Below is a small trained network, with its code and all its weights. Each question gives an input and a target symbol and asks what happens when units are switched off, that is, made to give their printed mean instead of their output.

import numpy as np


def w(rows, s, z=0):
    codes = np.array(rows[::2]) - 128.0
    scale = np.full(codes.shape[1], s)
    scale[-1] = z or s
    return codes * scale


def f(y):
    return np.maximum(y, 0)


def softmax(a):
    e = np.exp(a - a.max(-1, keepdims=True))
    return e / e.sum(-1, keepdims=True)


def log_softmax(a):
    a = a - a.max(-1, keepdims=True)
    return a - np.log(np.exp(a).sum(-1, keepdims=True))


def net(x, mask):
    ids = ['βδζηξφψω'.index(c) for c in x.split()]
    T = len(ids)
    res = E[ids] + P[:T]
    u = 0
    for l in range(2):
        r = res
        for j in range(2):
            rows = slice(2 * j, 2 * j + 2)
            q, k, v = (r @ M[l][rows].T for M in (Q, K, V))
            z = softmax(np.where(np.tri(T) > 0, q @ k.T / 2**0.5, -1e9)) @ v
            o = O[l][rows]
            res = res + np.where(mask[u + j], z, o[:, -1]) @ o[:, :-1]
        u += 2
        y = f(res @ A[l][:, :-1].T + A[l][:, -1])
        res = res + np.where(mask[u : u + 8], y, B[l][:, -1]) @ B[l][:, :-1]
        u += 8
    return log_softmax(res[-1] @ U[:, :-1].T + U[:, -1])


Q, K, V, O, A, B = {}, {}, {}, {}, {}, {}
E = w([
[152,97,6],'β',
[195,70,106],'δ',
[132,117,144],'ζ',
[119,124,141],'η',
[91,56,29],'ξ',
[134,86,196],'φ',
[56,142,180],'ψ',
[135,204,74],'ω',
],0.021)
P = w([
[86,128,190],'0',
[98,174,253],'1',
[98,161,224],'2',
[100,148,204],'3',
[106,108,168],'4',
[66,124,152],'5',
[64,100,141],'6',
],0.0031)
Q[0] = w([
[93,79,157],'L0H0',
[161,153,66],'L0H0',
[194,44,193],'L0H1',
[8,79,163],'L0H1',
],0.015)
K[0] = w([
[214,26,98],'L0H0',
[119,196,254],'L0H0',
[94,67,202],'L0H1',
[205,95,111],'L0H1',
],0.013)
V[0] = w([
[121,63,74],'L0H0',
[17,254,246],'L0H0',
[128,131,40],'L0H1',
[111,49,24],'L0H1',
],0.005)
O[0] = w([
[34,160,80,124],'L0H0',
[63,37,164,109],'L0H0',
[64,2,137,138],'L0H1',
[128,94,182,2],'L0H1',
],0.007,0.00085)
A[0] = w([
[154,62,166,112],'L0N0',
[125,219,172,116],'L0N1',
[107,118,137,83],'L0N2',
[147,112,177,3],'L0N3',
[78,142,133,57],'L0N4',
[143,125,157,58],'L0N5',
[140,255,129,139],'L0N6',
[197,152,207,20],'L0N7',
],0.011,0.0045)
B[0] = w([
[170,194,146,170],'L0N0',
[111,29,48,211],'L0N1',
[139,92,168,132],'L0N2',
[93,158,149,135],'L0N3',
[215,150,253,140],'L0N4',
[104,106,168,133],'L0N5',
[120,102,18,253],'L0N6',
[63,193,163,165],'L0N7',
],0.0062,0.0054)
Q[1] = w([
[181,138,255],'L1H0',
[160,49,70],'L1H0',
[114,190,56],'L1H1',
[194,84,43],'L1H1',
],0.012)
K[1] = w([
[4,187,198],'L1H0',
[197,129,149],'L1H0',
[133,19,97],'L1H1',
[62,53,147],'L1H1',
],0.012)
V[1] = w([
[4,165,129],'L1H0',
[81,17,82],'L1H0',
[95,44,122],'L1H1',
[194,40,98],'L1H1',
],0.011)
O[1] = w([
[8,143,44,3],'L1H0',
[157,113,65,219],'L1H0',
[94,53,164,249],'L1H1',
[163,47,122,229],'L1H1',
],0.012,0.0032)
A[1] = w([
[203,72,222,80],'L1N0',
[167,113,15,40],'L1N1',
[170,253,48,82],'L1N2',
[183,132,127,152],'L1N3',
[145,40,127,2],'L1N4',
[199,195,5,157],'L1N5',
[83,201,31,71],'L1N6',
[34,95,97,206],'L1N7',
],0.0081,0.0088)
B[1] = w([
[84,208,44,251],'L1N0',
[177,114,197,198],'L1N1',
[63,1,153,164],'L1N2',
[95,174,133,201],'L1N3',
[117,218,218,174],'L1N4',
[85,57,251,234],'L1N5',
[67,128,173,190],'L1N6',
[195,121,57,254],'L1N7',
],0.0075,0.0087)
U = w([
[208,47,12,61],'β',
[234,147,101,193],'δ',
[246,30,182,2],'ζ',
[105,42,171,96],'η',
[158,109,66,127],'ξ',
[132,149,233,125],'φ',
[92,154,2,201],'ψ',
[194,117,116,219],'ω',
],0.0061,0.0042)

Each question gives the input, a string of symbols that net reads in full, and the target symbol t.
The units are the heads (2 rows each of Q, K, V and O) and the neurons (one row each of A and B). Each row of codes is followed by its name. A weight is (code - 128) times the scale printed after its matrix; where a second scale follows, it is the last column's (O, A, B and U).
mask holds one flag per unit, layer by layer, with each layer's heads first. A switched-off unit (its flag False) gives its mean, the last column of its rows in O or B, instead of its output. The means were averaged over made-up inputs and are rounded, as every weight is.
A unit's drop is (log p(t) with every unit on - log p(t) with that unit switched off) / (log p(t) with every unit on - log p(t) with every unit switched off).
The circuit of an input: a set's keep is (log p(t) with only the set's units on - log p(t) with every unit switched off) / (log p(t) with every unit on - log p(t) with every unit switched off). Starting from the 12 units with the biggest drops (on a tie, the unit counted first), units are removed one at a time, each time the one whose removal leaves the highest keep (on an exact tie, the one counted first), for as long as the keep stays at least 0.8.
circuit, biggest first: the units of the circuit, biggest drop first
unit that matters most: the unit with the biggest drop
top k neurons: the k neurons with the biggest drops, biggest first
k most important neurons of layer l: the k neurons of layer l with the biggest drops, biggest first
which heads matter: for each layer, one digit per head in row order, 1 if its drop is at least 0.15 and else 0, layers parted by /
drop when u is switched off: that unit's drop, to one decimal
input η η φ ψ ξ ζ, target β: which heads matter : 10 / 11
input ξ φ φ φ φ φ ω, target β: which heads matter : 01 / 11
input δ ω ω ω ω δ, target δ: which heads matter : 00 / 10
input φ ω ψ ω η, target ψ: which heads matter : 10 / 11
input δ ψ ζ, target δ: most important neuron of layer 1 : L1N0
input β η η, target ζ: top 2 neurons : L1N5, L1N0
input ω ω ω ψ, target ψ: which heads matter : 00 / 10
input ψ ξ ζ ζ ω, target β: circuit, biggest first : L1H0, L1H1
input φ η β φ η β η, target ζ: which heads matter : 10 / 10
input ω β ω, target ζ: top 3 neurons : L1N1, L1N5, L1N0
input δ ω φ, target δ: 2 most important neurons of layer 0 : L0N1, L0N6
input φ φ ω ω φ, target φ: 2 most important neurons of layer 1 : L1N7, L1N0
input ζ ω β, target ζ: 2 most important neurons of layer 1 : L1N1, L1N5
input ω φ ψ δ η η, target δ: unit that matters most : L0H0
input ξ ω φ, target β: drop when L1H1 is switched off : 0.4
input η ψ φ δ δ δ φ, target δ: drop when L0H0 is switched off : 0.8
input ω δ δ η, target δ: drop when L1H0 is switched off : 0.8
input ω φ ω ξ η, target β: drop when L1H0 is switched off : 0.4
